Here is a tiny trained network, its code and every weight. The questions are about switching its units off for an input and a target symbol, where a switched-off unit gives its printed mean instead of its output.

import numpy as np


def w(rows, s, z=0):
    codes = np.array(rows[::2]) - 128.0
    scale = np.full(codes.shape[1], s)
    scale[-1] = z or s
    return codes * scale


def f(y):
    return np.maximum(y, 0)


def softmax(a):
    e = np.exp(a - a.max(-1, keepdims=True))
    return e / e.sum(-1, keepdims=True)


def log_softmax(a):
    a = a - a.max(-1, keepdims=True)
    return a - np.log(np.exp(a).sum(-1, keepdims=True))


def net(x, mask):
    ids = ['αγδεζηθμξτφ'.index(c) for c in x.split()]
    T = len(ids)
    res = E[ids] + P[:T]
    r = res
    for j in range(2):
        rows = slice(2 * j, 2 * j + 2)
        q, k, v = (r @ M[0][rows].T for M in (Q, K, V))
        z = softmax(np.where(np.tri(T) > 0, q @ k.T / 2**0.5, -1e9)) @ v
        o = O[0][rows]
        res = res + np.where(mask[j], z, o[:, -1]) @ o[:, :-1]
    y = f(res @ A[0][:, :-1].T + A[0][:, -1])
    res = res + np.where(mask[2:26], y, B[0][:, -1]) @ B[0][:, :-1]
    return log_softmax(res[-1] @ U[:, :-1].T + U[:, -1])


Q, K, V, O, A, B = {}, {}, {}, {}, {}, {}
E = w([
[150,99,82],'α',
[83,141,120],'γ',
[132,99,136],'δ',
[152,53,135],'ε',
[80,64,122],'ζ',
[216,100,99],'η',
[150,96,80],'θ',
[118,139,6],'μ',
[42,132,144],'ξ',
[147,71,70],'τ',
[173,137,132],'φ',
],0.022)
P = w([
[146,147,6],'0',
[170,130,109],'1',
[158,120,117],'2',
[157,121,115],'3',
[151,119,122],'4',
[150,114,119],'5',
[140,109,119],'6',
[136,108,118],'7',
[133,107,124],'8',
[128,106,119],'9',
[117,105,119],'10',
],0.014)
Q[0] = w([
[174,7,120],'h1',
[158,100,170],'h1',
[172,119,20],'h2',
[149,23,83],'h2',
],0.013)
K[0] = w([
[100,163,9],'h1',
[155,106,161],'h1',
[129,161,8],'h2',
[103,190,10],'h2',
],0.013)
V[0] = w([
[251,99,167],'h1',
[130,212,156],'h1',
[154,81,149],'h2',
[63,126,169],'h2',
],0.017)
O[0] = w([
[89,206,116,101],'h1',
[31,94,89,47],'h1',
[154,249,208,95],'h2',
[165,72,83,2],'h2',
],0.011,0.018)
A[0] = w([
[188,5,101,81],'n1',
[81,248,150,46],'n2',
[93,184,131,121],'n3',
[113,132,33,177],'n4',
[52,88,127,89],'n5',
[175,126,202,79],'n6',
[225,168,124,204],'n7',
[26,107,126,121],'n8',
[99,93,119,54],'n9',
[182,138,179,47],'n10',
[101,57,223,73],'n11',
[127,187,219,100],'n12',
[172,177,112,94],'n13',
[54,189,203,4],'n14',
[75,132,132,39],'n15',
[129,90,97,108],'n16',
[156,158,75,186],'n17',
[224,145,82,212],'n18',
[80,51,118,51],'n19',
[34,91,57,142],'n20',
[157,176,9,193],'n21',
[60,96,88,152],'n22',
[129,132,33,166],'n23',
[134,86,135,94],'n24',
],0.011,0.0036)
B[0] = w([
[141,170,86,249],'n1',
[142,76,82,202],'n2',
[103,86,24,161],'n3',
[58,207,159,153],'n4',
[187,93,92,134],'n5',
[138,208,95,186],'n6',
[104,112,196,228],'n7',
[144,175,128,133],'n8',
[146,109,218,136],'n9',
[119,180,107,179],'n10',
[109,253,206,163],'n11',
[95,139,105,198],'n12',
[100,124,120,173],'n13',
[185,25,113,172],'n14',
[178,85,117,130],'n15',
[57,131,111,159],'n16',
[110,106,192,163],'n17',
[94,90,129,224],'n18',
[88,56,182,155],'n19',
[180,153,82,145],'n20',
[91,125,149,172],'n21',
[198,136,110,140],'n22',
[76,110,234,156],'n23',
[57,202,76,157],'n24',
],0.0052,0.017)
U = w([
[141,135,146,153],'α',
[131,199,36,253],'γ',
[139,169,165,182],'δ',
[132,143,165,112],'ε',
[129,127,175,251],'ζ',
[248,129,94,81],'η',
[158,82,104,6],'θ',
[22,155,131,49],'μ',
[140,124,101,178],'ξ',
[145,84,115,72],'τ',
[157,206,101,38],'φ',
],0.013,0.0019)

Each question gives the input, a string of symbols that net reads in full, and the target symbol t.
The units are the heads (2 rows each of Q, K, V and O) and the neurons (one row each of A and B). Each row of codes is followed by its name. A weight is (code - 128) times the scale printed after its matrix; where a second scale follows, it is the last column's (O, A, B and U).
mask holds one flag per unit, heads first, then neurons. A switched-off unit (its flag False) gives its mean, the last column of its rows in O or B, instead of its output. The means were averaged over made-up inputs and are rounded, as every weight is.
A unit's drop is (log p(t) with every unit on - log p(t) with that unit switched off) / (log p(t) with every unit on - log p(t) with every unit switched off).
The circuit of an input: a set's keep is (log p(t) with only the set's units on - log p(t) with every unit switched off) / (log p(t) with every unit on - log p(t) with every unit switched off). Starting from the 12 units with the biggest drops (on a tie, the unit counted first), units are removed one at a time, each time the one whose removal leaves the highest keep (on an exact tie, the one counted first), for as long as the keep stays at least 0.8.
circuit, biggest first: the units of the circuit, biggest drop first
unit that matters most: the unit with the biggest drop
k most important neurons: the k neurons with the biggest drops, biggest first
which heads matter: for each layer, one digit per head in row order, 1 if its drop is at least 0.15 and else 0, layers parted by /
drop of u: that unit's drop, to one decimal
input η δ ε φ, target γ: circuit, biggest first	[h1 n3]
input η η δ δ δ η η δ, target γ: circuit, biggest first	[h1 n3 n2]
input ξ η θ, target θ: which heads matter	11
input γ θ τ, target τ: circuit, biggest first	[h1]
input τ τ η, target δ: circuit, biggest first	[n7 h2 h1]
input τ θ ε α, target δ: which heads matter	11
input ξ γ η μ, target μ: circuit, biggest first	[n23 n21]
input τ τ θ α, target δ: circuit, biggest first	[n7 h1 h2]
input η η θ φ τ φ γ α φ, target γ: 3 most important neurons	[n3 n12 n2]
input η η θ η ζ, target γ: 2 most important neurons	[n3 n12]
input φ γ ζ τ, target μ: which heads matter	10
input η η φ η ε ε θ, target γ: which heads matter	11
input η α η α η μ ζ γ, target γ: circuit, biggest first	[h1 n3 n7]
input ζ φ α, target η: unit that matters most	h1
input α φ η μ, target μ: circuit, biggest first	[n4 n23 n21]
input η η ζ δ η η ξ, target γ: which heads matter	10
input η η δ τ, target γ: 2 most important neurons	[n3 n2]
input η φ γ μ θ τ η γ, target γ: drop of h1	0.6
input η ξ α δ, target γ: drop of h1	0.8
input ξ η ε τ τ η ε, target θ: drop of h1	0.2
